Below is a small trained network, with its code and all its weights. Each question gives an input and a class and asks what happens when units are switched off, that is, made to give their printed mean instead of their output.

import numpy as np


def w(rows, s, z=0):
    codes = np.array(rows[::2]) - 128.0
    scale = np.full(codes.shape[1], s)
    scale[-1] = z or s
    return codes * scale


def f(y):
    return y / 2 * (1 + np.tanh(0.7978845608 * (y + 0.044715 * y**3)))


def log_softmax(a):
    a = a - a.max(-1, keepdims=True)
    return a - np.log(np.exp(a).sum(-1, keepdims=True))


def net(x, mask):
    res = np.array(x, float).reshape(1, 7) / 4 @ E
    y = f(res @ A[0][:, :-1].T + A[0][:, -1])
    res = res + np.where(mask, y, B[0][:, -1]) @ B[0][:, :-1]
    return log_softmax(res[-1] @ U[:, :-1].T + U[:, -1])


A, B = {}, {}
E = w([
[130,128,130],'x0',
[55,206,97],'x1',
[84,124,252],'x2',
[137,136,127],'x3',
[138,134,129],'x4',
[126,130,126],'x5',
[95,107,120],'x6',
],0.013)
A[0] = w([
[161,157,60,76],'n1',
[191,19,142,150],'n2',
[154,82,47,120],'n3',
[226,121,65,172],'n4',
[98,84,238,87],'n5',
[156,106,2,64],'n6',
[194,19,144,2],'n7',
],0.0096,0.0061)
B[0] = w([
[78,124,168,192],'n1',
[7,168,74,252],'n2',
[154,75,221,216],'n3',
[165,128,132,255],'n4',
[188,96,165,240],'n5',
[160,166,219,251],'n6',
[53,213,120,200],'n7',
],0.012,0.0076)
U = w([
[150,57,157,64],'0',
[15,231,1,76],'1',
[139,64,25,245],'2',
],0.0084,0.011)

Each question gives the input, the list of numbers given to net, and the class t.
The units are the neurons (one row each of A and B). Each row of codes is followed by its name. A weight is (code - 128) times the scale printed after its matrix; where a second scale follows, it is the last column's (A, B and U).
mask holds one flag per neuron, in row order. A switched-off neuron (its flag False) gives its mean, the last column of its row in B, instead of its output. The means were averaged over made-up inputs and are rounded, as every weight is.
A unit's drop is (log p(t) with every unit on - log p(t) with that unit switched off) / (log p(t) with every unit on - log p(t) with every unit switched off).
The circuit of an input: a set's keep is (log p(t) with only the set's units on - log p(t) with every unit switched off) / (log p(t) with every unit on - log p(t) with every unit switched off). Starting from all 7 units, units are removed one at a time, each time the one whose removal leaves the highest keep (on an exact tie, the one counted first), for as long as the keep stays at least 0.8.
units of the circuit, in order: the units of the circuit, biggest drop first
unit that matters most: the unit with the biggest drop
top k neurons: the k neurons with the biggest drops, biggest first
drop when u is switched off: that unit's drop, to one decimal
input [-8,-5,4,0,-3,-2,6], class 1: units of the circuit, in order	n2; n3
input [8,-1,-4,1,1,-2,7], class 0: units of the circuit, in order	n3; n6
input [3,-3,3,8,1,4,3], class 2: top 2 neurons	n6; n3
input [5,-6,1,-1,7,-2,-7], class 1: units of the circuit, in order	n2; n7
input [5,6,-8,-2,-2,-8,-2], class 0: units of the circuit, in order	n6; n3
input [8,4,6,7,-6,3,-8], class 2: top 3 neurons	n6; n3; n1
input [3,3,4,8,2,-7,-3], class 2: top 2 neurons	n2; n6
input [-3,-5,-8,-8,-3,-7,-1], class 0: top 2 neurons	n3; n6
input [-5,-5,-6,4,2,6,8], class 0: unit that matters most	n3
input [1,3,-4,2,-6,4,-3], class 0: top 3 neurons	n2; n6; n7
input [-1,4,4,6,1,-5,-8], class 2: units of the circuit, in order	n2; n7; n6; n3
input [-5,1,3,-4,-6,3,-5], class 2: units of the circuit, in order	n6; n1; n7
input [7,-5,-6,-3,6,-7,-6], class 0: top 3 neurons	n3; n6; n4
input [-3,5,3,-6,3,7,4], class 2: units of the circuit, in order	n2; n6
input [-6,6,-4,7,2,-2,-5], class 2: top 3 neurons	n2; n7; n4
input [4,5,7,-8,-4,-4,-3], class 2: top 4 neurons	n6; n3; n1; n4
input [-8,-4,0,-3,-4,7,8], class 1: top neuron	n2
input [7,7,-8,2,-5,-5,-4], class 0: top 3 neurons	n6; n3; n2
input [6,2,4,-7,0,0,-4], class 2: top 3 neurons	n6; n3; n1
input [0,-1,4,-7,6,3,2], class 2: top 4 neurons	n6; n3; n1; n4
input [4,-7,5,-3,2,-8,-2], class 1: drop when n6 is switched off	0.0
input [-6,4,4,-7,0,3,-4], class 2: drop when n3 is switched off	0.2
input [4,-7,-4,1,-8,-7,4], class 1: drop when n2 is switched off	0.6
input [-4,-4,-7,4,0,7,-8], class 0: drop when n3 is switched off	0.3
